Below is a small trained network, with its code and all its weights. Each question gives an input and a class and asks what happens when units are switched off, that is, made to give their printed mean instead of their output.

import numpy as np


def w(rows, s, z=0):
    codes = np.array(rows[::2]) - 128.0
    scale = np.full(codes.shape[1], s)
    scale[-1] = z or s
    return codes * scale


def f(y):
    return np.maximum(y, 0)


def log_softmax(a):
    a = a - a.max(-1, keepdims=True)
    return a - np.log(np.exp(a).sum(-1, keepdims=True))


def net(x, mask):
    res = np.array(x, float).reshape(1, 7) / 4 @ E
    y = f(res @ A[0][:, :-1].T + A[0][:, -1])
    res = res + np.where(mask, y, B[0][:, -1]) @ B[0][:, :-1]
    return log_softmax(res[-1] @ U[:, :-1].T + U[:, -1])


A, B = {}, {}
E = w([
[119,129,125,133,130,111,147,125,118,132,145,128],'x0',
[30,72,35,50,56,135,99,233,18,56,22,108],'x1',
[52,143,217,217,28,59,29,64,64,207,27,240],'x2',
[125,113,142,129,137,143,118,119,122,109,117,115],'x3',
[129,130,134,126,126,141,115,143,141,146,132,132],'x4',
[122,136,127,135,127,124,138,120,123,126,140,137],'x5',
[66,20,233,199,173,228,221,211,254,52,32,236],'x6',
],0.0037)
A[0] = w([
[183,66,108,80,186,170,145,162,143,92,176,46,27],'n0',
[223,192,218,211,212,121,177,20,230,187,224,149,211],'n1',
[50,126,198,211,34,54,28,96,97,200,54,224,36],'n2',
[157,119,49,59,172,170,196,163,183,83,184,76,4],'n3',
[60,137,173,200,62,63,40,82,102,190,57,230,3],'n4',
[180,93,61,60,191,190,181,169,166,77,194,40,17],'n5',
[70,2,246,219,186,235,231,231,250,28,41,245,102],'n6',
[29,35,52,63,86,130,110,208,35,26,23,115,197],'n7',
[188,102,59,42,198,187,177,173,166,61,196,44,8],'n8',
[24,74,20,33,45,151,121,227,16,52,17,117,161],'n9',
[78,129,157,177,50,59,55,81,98,177,65,199,3],'n10',
[219,243,68,57,95,20,20,55,19,213,245,18,105],'n11',
],0.0037,0.003)
B[0] = w([
[61,143,209,160,162,158,206,175,52,179,48,41,154],'n0',
[197,41,129,3,53,60,121,100,222,175,234,217,247],'n1',
[106,135,231,137,203,217,220,96,78,220,43,15,195],'n2',
[64,180,248,140,161,209,221,148,115,205,44,37,159],'n3',
[56,177,233,77,198,239,235,169,81,215,33,45,178],'n4',
[70,174,227,145,178,173,206,142,46,189,22,33,170],'n5',
[38,237,15,210,54,21,36,229,94,14,79,187,254],'n6',
[230,44,138,95,75,117,145,55,230,190,221,190,221],'n7',
[65,162,228,160,202,172,212,175,51,198,37,13,172],'n8',
[252,21,163,78,38,86,158,90,241,180,233,160,219],'n9',
[53,188,208,86,191,178,198,178,98,237,42,33,167],'n10',
[40,199,42,215,42,32,58,229,118,31,98,165,245],'n11',
],0.004,0.006)
U = w([
[50,167,239,112,227,227,233,136,37,238,1,16,12],'0',
[55,235,17,209,48,11,29,220,91,30,91,191,94],'1',
[238,24,159,42,56,87,152,64,231,209,236,214,91],'2',
[150,96,95,150,134,144,105,90,95,133,153,152,252],'3',
[166,105,100,117,143,162,76,93,124,125,143,166,230],'4',
[149,101,104,122,163,148,75,68,106,116,138,161,221],'5',
[141,117,84,125,187,163,106,76,100,113,137,167,191],'6',
],0.0037,0.0029)

Each question gives the input, the list of numbers given to net, and the class t.
The units are the neurons (one row each of A and B). Each row of codes is followed by its name. A weight is (code - 128) times the scale printed after its matrix; where a second scale follows, it is the last column's (A, B and U).
mask holds one flag per neuron, in row order. A switched-off neuron (its flag False) gives its mean, the last column of its row in B, instead of its output. The means were averaged over made-up inputs and are rounded, as every weight is.
A unit's drop is (log p(t) with every unit on - log p(t) with that unit switched off) / (log p(t) with every unit on - log p(t) with every unit switched off).
The circuit of an input: a set's keep is (log p(t) with only the set's units on - log p(t) with every unit switched off) / (log p(t) with every unit on - log p(t) with every unit switched off). Starting from all 12 units, units are removed one at a time, each time the one whose removal leaves the highest keep (on an exact tie, the one counted first), for as long as the keep stays at least 0.8.
circuit, biggest first: the units of the circuit, biggest drop first
unit that matters most: the unit with the biggest drop
top k neurons: the k neurons with the biggest drops, biggest first
drop when u is switched off: that unit's drop, to one decimal
input [-5,7,5,-1,-6,7,-6], class 2: top 3 neurons : n9, n7, n6
input [-5,-3,8,-8,-7,-4,-5], class 0: circuit, biggest first : n2, n4
input [4,6,1,-6,2,-6,-4], class 2: circuit, biggest first : n9, n7
input [-6,-5,7,6,5,-6,-6], class 0: circuit, biggest first : n2, n4
input [3,4,6,3,1,4,4], class 0: circuit, biggest first : n2
input [-3,6,-2,-4,3,0,0], class 2: circuit, biggest first : n9, n7
input [2,-5,-8,3,-2,-8,-8], class 0: circuit, biggest first : n8, n5
input [6,6,-3,-6,4,3,8], class 1: top 3 neurons : n6, n1, n2
input [-5,8,2,-7,6,-6,-5], class 2: circuit, biggest first : n9, n7
input [8,8,8,-3,2,3,-5], class 0: top 4 neurons : n2, n4, n10, n1
input [2,-4,7,3,6,-1,3], class 0: top 2 neurons : n2, n4
input [-8,5,-4,-3,-2,1,8], class 1: top 2 neurons : n6, n1
input [5,0,-6,-4,-5,-4,5], class 0: drop when n4 is switched off : -0.2
input [1,-5,-4,-7,-2,-8,-8], class 1: unit that matters most : n11
input [8,8,4,2,-5,0,-3], class 2: drop when n0 is switched off : 0.0
input [8,0,8,7,1,-2,1], class 0: drop when n4 is switched off : 0.1
input [-1,8,6,3,4,2,-2], class 2: drop when n7 is switched off : 0.5
